Here is a tiny trained network, its code and every weight. The questions are about switching its units off for an input and a class, where a switched-off unit gives its printed mean instead of its output.

import numpy as np


def w(rows, s, z=0):
    codes = np.array(rows[::2]) - 128.0
    scale = np.full(codes.shape[1], s)
    scale[-1] = z or s
    return codes * scale


def f(y):
    return y / 2 * (1 + np.tanh(0.7978845608 * (y + 0.044715 * y**3)))


def log_softmax(a):
    a = a - a.max(-1, keepdims=True)
    return a - np.log(np.exp(a).sum(-1, keepdims=True))


def net(x, mask):
    res = np.array(x, float).reshape(1, 5) / 4 @ E
    y = f(res @ A[0][:, :-1].T + A[0][:, -1])
    res = res + np.where(mask, y, B[0][:, -1]) @ B[0][:, :-1]
    return log_softmax(res[-1] @ U[:, :-1].T + U[:, -1])


A, B = {}, {}
E = w([
[74,117,217,149],'x0',
[131,128,128,126],'x1',
[135,34,148,2],'x2',
[206,127,63,136],'x3',
[127,127,128,126],'x4',
],0.0099)
A[0] = w([
[163,52,101,110,167],'N1',
[146,143,116,118,136],'N2',
[111,152,167,217,133],'N3',
[108,110,181,87,87],'N4',
[16,162,103,197,228],'N5',
[69,50,181,144,116],'N6',
[196,122,126,40,185],'N7',
[209,198,86,199,139],'N8',
[55,76,129,89,110],'N9',
[147,101,95,34,168],'N10',
[94,75,147,117,95],'N11',
[114,147,92,115,121],'N12',
[131,96,58,196,107],'N13',
[188,164,45,140,110],'N14',
[200,3,116,25,11],'N15',
[131,155,181,131,138],'N16',
],0.012)
B[0] = w([
[110,195,137,145,199],'N1',
[166,77,154,154,138],'N2',
[120,196,80,149,191],'N3',
[68,109,207,99,163],'N4',
[165,47,57,178,250],'N5',
[23,170,150,90,193],'N6',
[2,136,99,182,228],'N7',
[159,65,208,80,219],'N8',
[65,136,165,99,180],'N9',
[101,193,96,171,226],'N10',
[50,63,191,121,153],'N11',
[198,93,106,135,131],'N12',
[174,136,189,49,156],'N13',
[172,44,148,24,191],'N14',
[194,93,42,148,214],'N15',
[115,169,96,112,153],'N16',
],0.0067,0.012)
U = w([
[129,78,26,162,249],'0',
[2,245,89,220,122],'1',
[78,46,203,4,1],'2',
],0.0084,0.0031)

Each question gives the input, the list of numbers given to net, and the class t.
The units are the neurons (one row each of A and B). Each row of codes is followed by its name. A weight is (code - 128) times the scale printed after its matrix; where a second scale follows, it is the last column's (A, B and U).
mask holds one flag per neuron, in row order. A switched-off neuron (its flag False) gives its mean, the last column of its row in B, instead of its output. The means were averaged over made-up inputs and are rounded, as every weight is.
A unit's drop is (log p(t) with every unit on - log p(t) with that unit switched off) / (log p(t) with every unit on - log p(t) with every unit switched off).
The circuit of an input: a set's keep is (log p(t) with only the set's units on - log p(t) with every unit switched off) / (log p(t) with every unit on - log p(t) with every unit switched off). Starting from the 12 units with the biggest drops (on a tie, the unit counted first), units are removed one at a time, each time the one whose removal leaves the highest keep (on an exact tie, the one counted first), for as long as the keep stays at least 0.8.
circuit, biggest first: the units of the circuit, biggest drop first
k most important neurons: the k neurons with the biggest drops, biggest first
drop when u is switched off: that unit's drop, to one decimal
input [-2,-8,-6,-7,-8], class 0: circuit, biggest first -> [N5]
input [-3,-8,2,-5,3], class 1: circuit, biggest first -> [N14; N8]
input [5,-8,-5,2,0], class 0: circuit, biggest first -> [N5; N7]
input [-6,-8,-1,3,5], class 2: circuit, biggest first -> [N14; N8]
input [-6,-6,0,5,-6], class 2: 2 most important neurons -> [N14; N8]
input [1,8,7,8,8], class 1: 4 most important neurons -> [N7; N10; N1; N5]
input [6,-6,3,3,3], class 1: circuit, biggest first -> [N8; N14]
input [-2,3,-5,6,-7], class 2: circuit, biggest first -> [N8; N14]
input [5,1,-8,7,-6], class 0: 2 most important neurons -> [N5; N3]
input [-8,-8,2,-2,7], class 1: 3 most important neurons -> [N5; N7; N10]
input [-3,-1,-4,-8,6], class 0: 3 most important neurons -> [N5; N7; N10]
input [-7,-3,-8,-1,-6], class 0: 2 most important neurons -> [N5; N3]
input [-1,8,-6,-6,-1], class 0: 2 most important neurons -> [N5; N7]
input [-8,2,-8,7,-5], class 2: most important neuron -> [N8]
input [4,-4,-4,3,4], class 0: drop when N6 is switched off -> 0.1
input [-8,1,-2,2,3], class 2: drop when N14 is switched off -> 0.1
input [4,-4,5,7,-3], class 1: drop when N7 is switched off -> 0.2
